Here is a tiny trained network, its code and every weight. The questions are about switching its units off for an input and a class, where a switched-off unit gives its printed mean instead of its output.

import numpy as np


def w(rows, s, z=0):
    codes = np.array(rows[::2]) - 128.0
    scale = np.full(codes.shape[1], s)
    scale[-1] = z or s
    return codes * scale


def norm(h):
    return h / np.sqrt((h * h).mean(-1, keepdims=True) + 1e-5)


def f(y):
    return np.maximum(y, 0)


def log_softmax(a):
    a = a - a.max(-1, keepdims=True)
    return a - np.log(np.exp(a).sum(-1, keepdims=True))


def net(x, mask):
    res = np.array(x, float).reshape(1, 3) / 4 @ E
    u = 0
    for l in range(4):
        y = f(norm(res) @ A[l][:, :-1].T + A[l][:, -1])
        res = res + np.where(mask[u : u + 4], y, B[l][:, -1]) @ B[l][:, :-1]
        u += 4
    return log_softmax(norm(res)[-1] @ U[:, :-1].T + U[:, -1])


A, B = {}, {}
E = w([
[176,179,164,85,255,165,144,150,183],'x0',
[39,173,78,173,189,107,141,128,90],'x1',
[103,118,123,167,147,163,220,120,240],'x2',
],0.0082)
A[0] = w([
[119,89,189,36,202,190,89,103,209,3],'L0N0',
[177,36,210,82,31,180,97,144,49,17],'L0N1',
[195,88,89,67,116,157,117,122,166,146],'L0N2',
[169,239,235,77,251,159,71,189,122,94],'L0N3',
],0.0033,0.0051)
B[0] = w([
[96,234,199,142,134,253,86,153,123,152],'L0N0',
[56,195,159,140,90,161,40,100,137,188],'L0N1',
[118,163,70,59,150,90,98,105,170,203],'L0N2',
[129,19,193,104,217,61,144,53,75,251],'L0N3',
],0.0051,0.0033)
A[1] = w([
[207,35,189,102,34,113,159,97,196,4],'L1N0',
[150,148,109,160,162,155,238,133,253,23],'L1N1',
[120,145,77,166,52,88,72,140,122,124],'L1N2',
[58,81,106,160,71,166,231,87,220,111],'L1N3',
],0.0074,0.0038)
B[1] = w([
[158,140,63,130,85,110,66,247,65,214],'L1N0',
[130,118,125,88,58,190,168,136,42,244],'L1N1',
[144,126,134,110,121,210,183,143,109,219],'L1N2',
[151,137,95,183,141,59,44,112,158,255],'L1N3',
],0.011,0.0067)
A[2] = w([
[224,77,206,75,59,150,106,109,177,149],'L2N0',
[77,57,175,129,132,76,177,116,254,2],'L2N1',
[193,164,197,100,125,50,52,126,243,20],'L2N2',
[98,146,125,100,76,181,195,146,96,142],'L2N3',
],0.0094,0.0081)
B[2] = w([
[102,89,233,166,94,116,109,144,237,239],'L2N0',
[163,122,153,57,148,153,86,172,95,128],'L2N1',
[173,127,55,67,111,67,100,45,246,142],'L2N2',
[115,74,99,92,173,193,190,116,120,254],'L2N3',
],0.011,0.0066)
A[3] = w([
[177,109,182,50,74,168,120,127,125,84],'L3N0',
[84,138,105,165,125,85,117,7,115,1],'L3N1',
[137,185,65,73,208,148,187,79,45,41],'L3N2',
[92,221,164,104,189,50,77,167,162,105],'L3N3',
],0.013,0.0053)
B[3] = w([
[51,118,163,124,214,147,196,91,175,235],'L3N0',
[83,168,161,173,190,112,245,51,194,162],'L3N1',
[125,206,75,119,108,136,104,211,22,255],'L3N2',
[223,142,188,163,50,35,55,8,133,177],'L3N3',
],0.014,0.0094)
U = w([
[39,35,228,34,209,248,228,201,219,198],'0',
[57,202,12,44,188,225,191,233,20,165],'1',
[203,57,29,202,30,68,39,230,196,143],'2',
[43,206,59,231,188,57,240,26,185,37],'3',
[204,81,218,48,159,33,59,27,250,116],'4',
[222,226,172,76,101,43,29,120,17,2],'5',
],0.015,0.0052)

Each question gives the input, the list of numbers given to net, and the class t.
The units are the neurons (one row each of A and B). Each row of codes is followed by its name. A weight is (code - 128) times the scale printed after its matrix; where a second scale follows, it is the last column's (A, B and U).
mask holds one flag per neuron, layer by layer. A switched-off neuron (its flag False) gives its mean, the last column of its row in B, instead of its output. The means were averaged over made-up inputs and are rounded, as every weight is.
A unit's drop is (log p(t) with every unit on - log p(t) with that unit switched off) / (log p(t) with every unit on - log p(t) with every unit switched off).
The circuit of an input: a set's keep is (log p(t) with only the set's units on - log p(t) with every unit switched off) / (log p(t) with every unit on - log p(t) with every unit switched off). Starting from the 12 units with the biggest drops (on a tie, the unit counted first), units are removed one at a time, each time the one whose removal leaves the highest keep (on an exact tie, the one counted first), for as long as the keep stays at least 0.8.
circuit, biggest first: the units of the circuit, biggest drop first
unit that matters most: the unit with the biggest drop
k most important neurons: the k neurons with the biggest drops, biggest first
top k neurons in layer l: the k neurons of layer l with the biggest drops, biggest first
input [-7,3,1], class 3: 2 most important neurons -> [L1N1, L1N3]
input [-1,-4,8], class 2: circuit, biggest first -> [L1N3]
input [1,8,-2], class 5: 4 most important neurons -> [L1N1, L1N2, L3N3, L2N3]
input [0,-6,5], class 2: top 2 neurons in layer 1 -> [L1N3, L1N0]
input [5,2,-8], class 5: 2 most important neurons -> [L2N0, L1N1]
input [1,-6,-2], class 4: 3 most important neurons -> [L1N1, L1N2, L2N3]
input [0,-8,-1], class 0: top 2 neurons in layer 0 -> [L0N3, L0N1]
input [1,2,-3], class 5: 2 most important neurons -> [L1N1, L2N3]
input [7,4,-6], class 5: 2 most important neurons -> [L3N3, L2N0]
input [-6,1,2], class 3: 4 most important neurons -> [L1N3, L1N0, L3N1, L1N1]
input [3,7,-8], class 5: 2 most important neurons -> [L3N3, L1N1]
input [-2,7,1], class 3: 2 most important neurons -> [L1N1, L2N3]
input [2,4,-1], class 5: top 2 neurons in layer 1 -> [L1N1, L1N2]
input [-3,-7,5], class 2: unit that matters most -> L1N0
input [-5,-6,0], class 0: top 2 neurons in layer 1 -> [L1N2, L1N3]
input [0,-2,0], class 0: 2 most important neurons -> [L1N3, L0N3]
input [-2,-4,1], class 2: top 2 neurons in layer 1 -> [L1N0, L1N1]
input [-1,2,2], class 3: top 2 neurons in layer 1 -> [L1N3, L1N0]
input [3,5,0], class 5: top 2 neurons in layer 2 -> [L2N3, L2N0]
input [-5,2,-7], class 1: unit that matters most -> L2N0
